In the rows, 128 means zero.
Each row is followed by its class number.
[126 164 146 161 130 139 137 149 121 118 121 122 162 150 129 148 126 127
 104 145 135 159 112 131 118 111 100 137 145 134 112 155 124 125 185 140] : 4
[137 118 142 140 103  58 120 118 131  91  75 174 150 109 138 136 124 143
 133 142 114 158 118 139 123 155 147  82 146 137 141 132 137  90 108 106] : 8
[144 133 135 137 119 138 116 137 130 140  87 125 156 133 151 141 111 163
 137 152 137 155 113 142 139 127 136 109 121 138 129 124 117  91 116 144] : 4
[117 105 141 169 163 172 114 145 132 124 126 160  97 138 112 172 120 114
 116 118 154 133 156 148 124 145 108 137 152 135 135 153 143 148 126 126] : 0
[ 97 145 142 140 113 129 120 112 104 103  75 163 143  74 139 144 115 122
 154 122 148 158 131 115 135 118 162 100 163 150 157  95 123 114 109 129] : 2
[115 113 137 157 165 173 102 142 128 139 111  77 122 140 127 169  96 149
 126 101 162 123 129 114 109 149 143 133 138 115 144 126  61 162 127 140] : 0
[130 125 143 102 148 139 120 113 126 171 155  86  76 119 109 160 115 113
 159 138 145 118 134  87 149 139 110 137  73 116 114 108 131 114  85 156] : 4
[156 162 175 132 104  97 161 147 103 107 123 114 167 126 167 106 164 146
 108 127 134 166 125  76 124 125 124 126 132 128 121 172  97 112 129  89] : 8
[157 159 165 106  91 115 164 127 121 144 137 124  89 135 110  99 152 136
 127 137 141 155 133 136 125 128 106 139 105 128 149 162 125  86 146 140] : 6
[111  97 150  83 182 166 120 103 156 175 181 117  71 144  94 112 147 100
 155 148 136 124 133  91 159 130 106 128 114 138 149  92 116 126 110 140] : 10
[129 113 137  96 209  69 128 105 134 144 116 147 111 117 110 112 162 137
 125 152 126 129 120  72 151 190 122 104  93 127 116 111 116 153  79  88] : 12
[112 114 166 145 127 118 138 101 114 139 102 127 132 122 122 169 118 129
 137 133 133 133 105 115 120 128 141 102 123 152 128 120 111  81  98 112] : 5
[139  87 151  84 249 155 124 110 119 156 131 135  53 144  83  95 125 120
 121 130 143 113 127  73 133 168 125 113  89 148 136  70 126 165 101 118] : 6
[102  79 173 107 221 150 135 104 130 143 119 168  89 136  58 127 127 116
 111 170 123 114 112 111 137 188 106 120  99 146 125  99 123 152 113 115] : 11
[177 153 131 126 149 124 130 159 130  99 156 116 153 135 122  93 151 117
 110 137 131 155 125  98 109 162  99 157 129 127 141 117 134 123 161 149] : 7
[167 178 186 135 114 127 146 174  92 127 138 128 162 150 140 116 140 146
 119 131 150 164 125  88 105 133  93 122 131 119 156 180 103 119 143 125] : 12
[175 160 174 135 156 129 139 160 105 156 145  90 148 138 144 152 140 122
 108 111 133 147 114  89 123 131  99 161 115 119 142 150 140 133 150 132] : 4
[114 106 115 136 191 165 122 101 152 130 102  97  98 122 101 143 121 140
 117 107 168 127 112 113 124 144 142 132 100 112 127 102  95 174 125 133] : 1
[130 123 155 123 142 111 134 110 109 111  67 160 152 121 154 123 126 142
 143 136 138 175 123 100 139 133 141  80 149 155 129 117 118  91  90 101] : 1
[125 151 151 106 125 151 153 120  89  85 115 167 126 118  96  78 121  97
 116 150 103 134 129 115  87 154 114 121 157 151 135 117 172 119 134 119] : 3
[142  95 120 104 135 156 112 115 137 127 123 114 107 134 125 136 159 157
 121 124 115 132 108 107 121 128 153  99 147 141 120  76  77 135 135 131] : 9
[114 145 132 113 108 136 127 115 123 116  77 121 143  97 125 119 127 157
 130 135 133 163 112 113 105 170 152  87 153 124 144 132 162  88  91 118] : 5
[115 139 111 167 117  88 143 128 154  90 133 167  86 136 117 149 165 106
 122 152 122 120 141 137 134 145 126 123 134 123  85 141 121 132 117 124] : 8
[170 150 200 156 147 133 150 147  96 142 144 132 130 157 100 167 142 125
 118 126 148 148 122  79 103 135 106 115 134 147 128 141  96 103 163 148] : 7
[175 122 155 130 102 117 112 126 121 142 106 107 174 111 155 156 137 166
 154 135 147 188 108  97 141 121 140  97 128 140 149 119 112  39 112 147] : 7
[112 162 117 147 163 144 142 108 137 113  90 113  98 107 125 125 127 147
 119 111 186 125 131 127 131 152 145 119  96 120 103 103 101 175 128 128] : 9
[143 147 177 126 124 183 175 116 115 128 121 132  67 123  48 137 143 112
  99 123 156 145 144 127 109 162 118 121 119 120 147 135 133 151 132 155] : 12
[124  86 151  90 188 128 116 141 138 139 134 153  84 121  96 111 148 118
 124 158 128 131 121  85 168 166 123 121  99 143 137  74  91 185 102 122] : 11
[138 171 151 125 120 145 157 120 113 117 145 141 108  86  84 133 173 110
 118 132 116 145 136 116 118 168 107 176 122 117 135 136 152 127 129 144] : 2
[114 108 117 134 146 160 121 106 185 132 119  76  93 133 123 149 137 145
 120 109 172 114 137 121 142 123 164 103 117 125 137  86  58 164 135 152] : 8
[116 106 115 161 133 163 119 155 156 107  99 166 100 112 120 157 152 133
 130 133 137 109 160 144 126 158 127 164 157 131 127 106 126 147 113 149] : 3
[138 141 164 101 123 184 140 125 128 123 149 131  74 118  91 124 133  90
 112 138 130 132 116 118 108 166 127 139 127 120 142 125 160 108 128 148] : 4
[172 154 146 137 142 108 115 178 124 122 130 180 121 133 148  83 149 125
 120 128 153 109 113  91  93 135 143 120 104 122 144 129 121 143 115 113] : 3
[155 145 151 113 135 181 143 126 126 152 162  69 124 148 137 140 127 126
 109 109 128 115 137  92 122 147 117 132 111 126 114 117 115 148 141 136] : 11
[156  83 136 113 144 115 102 151 108 108  72 158 148 115 178  95 116 139
 110 116 129 163 105 121 122 121 146  99 156 148 157 110 174 126 103  83] : 3
[171 174 163 175 110 104 122 136 101 132 105 107 170 108 150 198 127 145
 136 106 149 195 110  98 139 122 144 100 117 133 130 142 126  70 133 150] : 6
[147 153 156 121 128 194 133 127 130 172 146 120  96 116  56 153 121 126
 130 137 138 137 128 124 129 144 121 143  94 118 159 137 158 130 131 183] : 4
[143 149 137 145 125 177 135 154 105 112 129 129 109 127 134 162 129 141
 129 159 156 155 135 136 139 147  97 125 125 142 119 153 126 101 109 153] : 4
[121 132 127 124 162 147 119 125 153 129  98 118 129 140 132 100 125 123
 119 118 124 107 124 109 105 138 148 129 145 129 125  77 126 162 145 130] : 3
[150 149 163 113 122 252 145 123 128 130 175 106  55 159  85 102 140 109
 134 159 165 160 121 111 121 146 111 115 111 138 146 124 103 114 129 159] : 11
[148 146 131 127  96 177 155 119 116 133 154 133 110  92 100 168 165 142
 122 124 126 126 129 125 133 114 120 149 100 116 130 145 119 130 121 156] : 1
[164 116 141 121 164 145 126 126 138 135 133  91 105 145 133 115 135 148
 121 120 171 150 128 108 115 155 112 121 103 127 134 117  85 130 126 119] : 10
[132 143 196 119 150 161 149 154 125 136 122 150 150 140 143  98 149 122
 113 126 160 120 135  84 108 104 116 137 147 126 132 101 127 109 162 142] : 7
[137 114 138 125 160 122 131 118 166 138  90 140  82 116 117 131 165 144
 113  99 160 127 122 105 131 135 158 123 115 116 137  96  75 191 136 117] : 1
[127 142 151 132 134 117 128  95 114 134  70 146 170  99 107 133 117 126
 132 132 116 172 128 131 128 145 151  90 143 129 141 116 175  91 104 131] : 0
[114 139 143 127 125 185 130 125 143 134 122 113 111 145 111 120 136 129
 133 133 149 115 131  98 104 126 143 116 146 128 139  89  67 152 160 147] : 11
[112 114 131  88 142 192 125 120 137 130  98 101  85 118 123 101 146 167
 123 131 155 145 154 107 123 150 126 123 142 115 117 104  90 167 120 122] : 0
[126 127 127  94 143 172 106 140 155 129 110  81  96 127 127 126 135 148
 115 124 143 150 112 109 123 152 140 117 158 119 151  94  95 168 163 150] : 4
[105 102 132  82 204 125 129  89 144 141 117 156  77 121  96 101 140 112
 136 138 134 105 121  92 144 141 137 101 106 135 135  71 119 163  97 120] : 1
[143 143 141 124 124 111 138 116 135 126  82 101 138 131 144 106 123 134
 119 119 169 187 117 126 144 144 158  70 138 133 168 140 128 106 102 118] : 12
[131 118 116 111 139 141 110 110 113 128  92 115 138  98 123 123 125 151
 131 125 141 151 122 117 118 149 165  78 146 127 169 118 121 114  91 127] : 0
[128 141 137 116 110 197 150 103 146 154 149 100  52 147  44 107 128 123
 141 148 146 147 130 139 122 123 110 135  96 142 147 113 112 148 138 164] : 5
[116 195 174 156 119 149 165 137  75 111 129 145 107 107  88 136 136  97
 110 122 165 135 116  91  97 117 144 119 115 118 118 137 109 137 129 148] : 2
[147  72 133  98 217 129 111 138 126 153 142 111 102 122 133 132 137 137
 125 111 126  92 131  72 137 151 113 161 117 136 139  68 107 189 125 117] : 7
[124 137 103  83 147 138 111 107 131 125 116 116  59 134 132  97 120 156
 130 125 136 136 118 100 125 152 157  64 141 146 128  98  97 165 141 113] : 6
[102 160 116 173 162 144 142 122 131  89 126 151 140 118 123 135 135  90
 100 134 139 117 140 148 112 164 127 144 141 119 104 147 157 122 121 124] : 0
[127 112 142 110 102 123 121 133 126 133  88 171 114 116 145 144 121 151
 110 146 126 142 104 163 141 111 143  77 139 141 129 127 149 114 129 124] : 4
[127 125 130 111 199 168 144 113 115 146 129  87  68 129  78 114 131 120
 125 132 143 121 131  98 125 166 103 148 103 127 134 113 145 174 105 137] : 3
[106 110 129  75 202 126 128 102 114 137 143  86  89 121  94 108 125 125
 136 155 141 115 113  76 137 163 111  98  84 142 131  74 108 145  76 129] : 5
[158 173 137 130 150 120 137 126 123 116 121 115 118 114 140 115 142 145
 116 107 168 137 120 122 117 136 117 120  96 120 134 114 118 159 153 127] : 9
[111 153 123 128 169 188 120 106 156 156 125  89 101 132  98 134 108 136
 118 114 156 131 117 105 133 162 164  93 109 112 107 101 115 169 126 150] : 10
[129 129 113 129 177 117 127 119 138 114 100 102 108 108 121 114 144 139
 115 121 136 124 108  89 115 171 145 139 105 126 111  74  92 191 116 103] : 5
[103 102 175  94 171 127 121 118 135 136 132 125 107 131 118 112 133 111
 131 132 137 122 123  92 128 126 113 143 121 135 136  77  85 137 137 128] : 2
[137 109 159 136 142 133 120 131 151 120 101 142 102 115 128 156 149 122
 126 100 163 131 120  96 118 123 150 124 123 112 137  84  81 143 127 140] : 1
[143 103 160  96 127 214 153 126 128 144 136  96 111 104  88 128 163 147
 102 109 151 130 141 108 105 121 115 162 153 121 174 111 129 126 170 162] : 7
[139 154 138 101 118 194 146 112 122 153 127 105  71 113  59 110 127 160
 139 130 149 165 147 122 124 166 119 138 117 128 174 159 138 127 136 159] : 6
[106 161 134 128  78 140 164 147 103 147 139  95 130 113 131 145 138 107
 102 117 107 115 118 123 125  99 136 169 150 100 122 173 157 131 141 139] : 4
[141  68 141  85 187 140 128 117 151 119  90 120 119 128 119  93 151 151
  62 108 127 112 106 135  98 150 153 121 131 133 140  55  87 172 156 116] : 2
[127 137 118 107 158 108 124 122 166 148  82  94 161 143 143  72 121 152
 118 129 126 123 127 117 105 155 130 157 128 109 126 109 127 143 156 116] : 4
[107 114 177 111 136 156 153 119 132 130 107  66 100 124 129 147 129 156
 121 115 173 130 143 101 141 127 130 112 124 131 142 112  46 149 129 138] : 8
[102 131 159 105 182  93 128 132 124 146 119 153  79 124 105 100 148 107
 148 151 137 120 122  78 142 153 126 138  98 113 114  90 110 143  77 128] : 2
[151 110 120 105 115 106 114 122 127 121  80 154 183 102 164 109 139 171
 155 144 119 157 122 124 145 110 136 108 127 142 158  97 111  89  94 127] : 1
[139 131 151 116 102 131 118 142 139 128 119 163 110 120 106  97 134 141
 151 151 127 171 132 120 129 162 122 152 124 127 152 152 140  77 116 133] : 6
[128 105 165  90 160 142 135 106 144 149 129  87 141 146 125 103 126 126
 106 130 108 118 112 142 123 126 115 148 116 125 142  87  93 136 158 133] : 0
[158 182 145 134 133 161 149 148 105 164 144 117 115 151 130  98 130 146
 112 131 134 136 100 108 118 152 129 123 104 110 136 192 148 153 122 106] : 11
[141 157 118 166 149 108 124 158 133 111 141 139  72 124 133 175 141 114
 127 111 167 141 147 128 153 187 124 121 121 126 114 160 146 143  87 134] : 9
[138 110 137 123 155 199 109 117 143 156 140 107  85 131 141 133 121 149
 134 101 165 112 128 124 126 100 129 144 103 136 150  87  85 173 145 132] : 2
[143 159 152 131 120 209 142 105 115 118 132 133 104 106  57 124 117 117
 147 145 156 186 146 125 122 163 111 122 120 140 157 123 144 107 122 167] : 10
[109 195 169 137 119 180 160  99 125 117 137 152  61 111  46 129 124  86
 133 148 139 159 102 151 138 168 136 117 108 125 136 130 162 121 129 173] : 9
[119 103 112 108 159 166 134 133 136 114 101 144 131 122 167  81 160 158
  93 132 133  94 130 104 110 126 133 141 133 121  93  86 103 186 142  83] : 11
[128 142 161 131 129 144 113 146 129 122  77 114 109 121 118 145 108 171
 130 119 165 181 122 105 133 155 149  98 134 134 141 112  70 143 151 150] : 6
[ 74 103 145  89 193 154 107 103 132 142 130  98  69 109 102 137 123 118
 155 130 153 128 127  79 141 166 124 125 139 129 157  91 100 146  97 134] : 2
